Below is a small trained network, with its code and all its weights. Each question gives an input and a target symbol and asks what happens when units are switched off, that is, made to give their printed mean instead of their output.

import numpy as np


def w(rows, s, z=0):
    codes = np.array(rows[::2]) - 128.0
    scale = np.full(codes.shape[1], s)
    scale[-1] = z or s
    return codes * scale


def norm(h):
    return h / np.sqrt((h * h).mean(-1, keepdims=True) + 1e-5)


def f(y):
    return np.maximum(y, 0)


def softmax(a):
    e = np.exp(a - a.max(-1, keepdims=True))
    return e / e.sum(-1, keepdims=True)


def log_softmax(a):
    a = a - a.max(-1, keepdims=True)
    return a - np.log(np.exp(a).sum(-1, keepdims=True))


def net(x, mask):
    ids = ['βεζηθτ'.index(c) for c in x.split()]
    T = len(ids)
    res = E[ids] + P[:T]
    u = 0
    for l in range(2):
        r = norm(res)
        for j in range(2):
            rows = slice(2 * j, 2 * j + 2)
            q, k, v = (r @ M[l][rows].T for M in (Q, K, V))
            z = softmax(np.where(np.tri(T) > 0, q @ k.T / 2**0.5, -1e9)) @ v
            o = O[l][rows]
            res = res + np.where(mask[u + j], z, o[:, -1]) @ o[:, :-1]
        u += 2
        y = f(norm(res) @ A[l][:, :-1].T + A[l][:, -1])
        res = res + np.where(mask[u : u + 16], y, B[l][:, -1]) @ B[l][:, :-1]
        u += 16
    return log_softmax(norm(res)[-1] @ U[:, :-1].T + U[:, -1])


Q, K, V, O, A, B = {}, {}, {}, {}, {}, {}
E = w([
[160,184,129,93,209,104,149],'β',
[171,186,98,83,198,139,178],'ε',
[160,177,122,136,185,110,160],'ζ',
[92,94,150,73,39,131,97],'η',
[254,39,123,101,147,119,73],'θ',
[190,128,2,68,103,31,57],'τ',
],0.0062)
P = w([
[51,89,29,204,179,245,97],'0',
[18,81,136,58,253,77,104],'1',
[106,170,99,148,110,249,98],'2',
[82,131,197,70,173,82,85],'3',
[130,189,135,151,85,208,121],'4',
[100,125,192,116,142,89,136],'5',
[151,193,147,152,62,194,165],'6',
[119,116,180,149,122,100,188],'7',
[176,211,158,132,43,158,179],'8',
],0.0062)
Q[0] = w([
[176,116,163,115,144,122,139],'0.h1',
[182,254,135,98,55,184,116],'0.h1',
[77,74,124,140,179,99,129],'0.h2',
[182,135,72,117,115,171,84],'0.h2',
],0.011)
K[0] = w([
[87,187,141,130,124,133,254],'0.h1',
[215,112,117,107,27,75,181],'0.h1',
[41,112,140,123,184,176,62],'0.h2',
[172,120,55,108,96,74,95],'0.h2',
],0.007)
V[0] = w([
[242,137,6,123,142,48,79],'0.h1',
[253,83,189,132,208,154,202],'0.h1',
[33,186,133,114,91,107,145],'0.h2',
[63,237,42,148,142,85,124],'0.h2',
],0.0047)
O[0] = w([
[198,83,180,52,132,217,145,212],'0.h1',
[149,180,196,91,191,81,15,3],'0.h1',
[100,72,136,75,132,54,195,80],'0.h2',
[161,113,226,59,103,129,253,183],'0.h2',
],0.0052,0.0017)
A[0] = w([
[98,100,127,115,132,57,47,101],'0.n1',
[106,136,244,227,188,129,194,20],'0.n2',
[106,105,55,166,71,150,106,226],'0.n3',
[178,80,174,255,186,174,47,25],'0.n4',
[117,122,82,73,85,120,190,218],'0.n5',
[8,128,136,192,82,105,131,58],'0.n6',
[169,146,136,224,112,165,57,98],'0.n7',
[108,196,197,148,71,135,69,144],'0.n8',
[80,105,99,195,197,84,110,7],'0.n9',
[111,138,193,96,96,235,117,126],'0.n10',
[76,185,68,160,95,131,194,61],'0.n11',
[95,141,212,53,205,141,158,3],'0.n12',
[133,20,238,159,153,184,167,150],'0.n13',
[121,81,182,152,219,68,181,80],'0.n14',
[83,164,43,105,166,73,127,98],'0.n15',
[147,134,48,48,129,160,115,94],'0.n16',
],0.0055,0.0026)
B[0] = w([
[132,71,56,100,72,89,184,172],'0.n1',
[76,187,127,3,162,62,181,156],'0.n2',
[146,163,220,76,195,132,101,224],'0.n3',
[120,215,59,170,28,243,206,175],'0.n4',
[166,193,124,176,125,205,100,252],'0.n5',
[195,231,128,134,74,242,140,186],'0.n6',
[170,169,138,145,202,201,78,175],'0.n7',
[124,110,65,119,201,179,92,186],'0.n8',
[211,78,21,120,133,181,93,137],'0.n9',
[142,32,100,108,202,82,111,225],'0.n10',
[139,138,76,216,16,125,194,173],'0.n11',
[86,99,123,243,161,72,194,190],'0.n12',
[83,113,53,34,114,31,94,195],'0.n13',
[123,122,172,36,175,76,118,182],'0.n14',
[155,27,116,118,196,104,84,164],'0.n15',
[132,118,184,173,148,150,103,189],'0.n16',
],0.0047,0.0042)
Q[1] = w([
[189,100,173,107,177,102,100],'1.h1',
[41,88,116,168,24,89,97],'1.h1',
[159,109,238,120,142,147,120],'1.h2',
[170,218,161,18,2,189,86],'1.h2',
],0.0062)
K[1] = w([
[184,169,121,135,102,142,111],'1.h1',
[3,86,123,143,124,139,118],'1.h1',
[182,76,202,107,160,112,168],'1.h2',
[167,191,176,78,49,84,125],'1.h2',
],0.0065)
V[1] = w([
[111,18,117,103,88,106,157],'1.h1',
[182,35,126,135,121,66,45],'1.h1',
[1,139,13,146,136,120,72],'1.h2',
[99,85,161,132,29,81,148],'1.h2',
],0.0039)
O[1] = w([
[175,167,109,171,147,160,21,131],'1.h1',
[150,94,3,152,106,163,185,72],'1.h1',
[214,93,138,61,89,76,131,143],'1.h2',
[201,101,45,130,187,155,49,7],'1.h2',
],0.0047,0.0018)
A[1] = w([
[67,81,133,145,173,28,103,94],'1.n1',
[105,206,126,254,48,143,176,30],'1.n2',
[160,101,79,92,112,130,113,116],'1.n3',
[135,185,123,201,204,150,47,3],'1.n4',
[151,159,64,150,167,125,186,117],'1.n5',
[160,98,138,111,140,144,123,72],'1.n6',
[108,157,129,156,188,154,97,70],'1.n7',
[153,80,135,125,181,178,140,124],'1.n8',
[57,143,163,125,91,71,110,56],'1.n9',
[142,77,81,123,99,176,110,136],'1.n10',
[33,84,121,161,150,153,137,53],'1.n11',
[181,102,150,138,127,116,182,143],'1.n12',
[191,97,140,146,124,144,150,113],'1.n13',
[175,152,150,124,91,203,144,122],'1.n14',
[103,82,105,94,152,68,136,220],'1.n15',
[135,211,166,185,125,188,143,168],'1.n16',
],0.0083,0.0039)
B[1] = w([
[173,77,99,61,81,130,102,187],'1.n1',
[67,193,32,138,68,60,101,182],'1.n2',
[113,141,161,137,126,148,157,193],'1.n3',
[125,134,123,165,172,249,80,160],'1.n4',
[149,94,121,111,104,142,93,164],'1.n5',
[105,154,124,128,97,127,140,151],'1.n6',
[154,121,115,144,129,161,122,149],'1.n7',
[133,154,129,125,81,106,134,190],'1.n8',
[125,180,157,126,164,145,168,144],'1.n9',
[114,143,156,123,151,104,154,220],'1.n10',
[183,103,125,127,80,116,119,138],'1.n11',
[98,134,163,114,124,147,135,169],'1.n12',
[83,149,119,95,143,137,132,167],'1.n13',
[142,114,107,93,120,144,133,254],'1.n14',
[114,121,119,178,178,116,102,219],'1.n15',
[118,120,126,192,142,80,114,238],'1.n16',
],0.011,0.0066)
U = w([
[188,34,83,73,144,93,73,226],'β',
[203,96,181,210,64,131,164,59],'ε',
[45,172,176,149,218,114,150,11],'ζ',
[108,212,20,138,57,86,95,104],'η',
[185,152,97,173,177,253,52,125],'θ',
[173,160,147,18,58,192,174,178],'τ',
],0.0059,0.0012)

Each question gives the input, a string of symbols that net reads in full, and the target symbol t.
The units are the heads (2 rows each of Q, K, V and O) and the neurons (one row each of A and B). Each row of codes is followed by its name. A weight is (code - 128) times the scale printed after its matrix; where a second scale follows, it is the last column's (O, A, B and U).
mask holds one flag per unit, layer by layer, with each layer's heads first. A switched-off unit (its flag False) gives its mean, the last column of its rows in O or B, instead of its output. The means were averaged over made-up inputs and are rounded, as every weight is.
A unit's drop is (log p(t) with every unit on - log p(t) with that unit switched off) / (log p(t) with every unit on - log p(t) with every unit switched off).
The circuit of an input: a set's keep is (log p(t) with only the set's units on - log p(t) with every unit switched off) / (log p(t) with every unit on - log p(t) with every unit switched off). Starting from the 12 units with the biggest drops (on a tie, the unit counted first), units are removed one at a time, each time the one whose removal leaves the highest keep (on an exact tie, the one counted first), for as long as the keep stays at least 0.8.
circuit, biggest first: the units of the circuit, biggest drop first
k most important neurons: the k neurons with the biggest drops, biggest first
k most important neurons of layer l: the k neurons of layer l with the biggest drops, biggest first
heads that matter: for each layer, one digit per head in row order, 1 if its drop is at least 0.15 and else 0, layers parted by /
input θ η τ ζ, target β: circuit, biggest first => (1.n1; 0.n12)
input β ε ε, target ζ: circuit, biggest first => (1.h1; 1.h2; 1.n16)
input ζ ε τ β η η ζ ε β, target ζ: heads that matter => 10 / 10
input η ε β, target η: circuit, biggest first => (0.h1; 1.n2; 0.n11)
input η ε η η ε η τ ζ ζ, target τ: heads that matter => 10 / 00
input η η η τ θ β ζ, target θ: circuit, biggest first => (0.h1; 0.n8; 1.n4)
input η θ τ τ θ η β, target θ: circuit, biggest first => (0.h1; 0.h2; 1.n4; 0.n8)
input η η η η β β ζ, target ζ: heads that matter => 11 / 10
input β θ θ η θ η η θ, target η: circuit, biggest first => (0.h2; 0.n4; 1.n2)
input η θ τ τ θ η ζ θ, target τ: 4 most important neurons => (0.n4; 0.n13; 0.n5; 0.n6)
input β ζ ζ ε θ θ ε, target θ: circuit, biggest first => (0.h2; 1.n4)
input τ τ θ ε τ θ β, target τ: circuit, biggest first => (0.h1; 1.n15)
input β θ η τ β ε, target β: circuit, biggest first => (0.n6; 1.n5)
input η ζ ζ τ τ η, target ζ: heads that matter => 10 / 00
input ζ ζ ζ, target ζ: 2 most important neurons => (0.n10; 0.n2)
input τ θ ζ, target τ: most important neuron of layer 0 => (0.n10)
input θ θ ζ ζ ζ τ θ θ, target η: circuit, biggest first => (0.n4; 0.h2; 1.n2)
input ε η ζ, target η: circuit, biggest first => (0.h1; 1.n2)
input η β ζ, target η: circuit, biggest first => (1.n2; 0.h1)
input η η ζ ζ β, target ζ: circuit, biggest first => (1.h1; 1.n1)
input ε ε τ τ θ θ ε, target θ: circuit, biggest first => (0.h1; 0.h2; 1.n4)
input η θ η τ τ θ τ ζ θ, target τ: heads that matter => 00 / 00
input η β θ η η ε θ τ, target β: heads that matter => 10 / 00
input τ τ β ε η η ε θ θ, target θ: heads that matter => 01 / 00
input η ε η ε τ η θ θ, target ζ: 2 most important neurons => (0.n4; 0.n13)
input θ θ η τ ζ η, target ζ: heads that matter => 01 / 00
input θ η η θ η β, target β: heads that matter => 00 / 00
input β η η η θ η ζ, target θ: most important neuron => (1.n4)
input θ η η η η θ, target ζ: most important neuron of layer 1 => (1.n15)
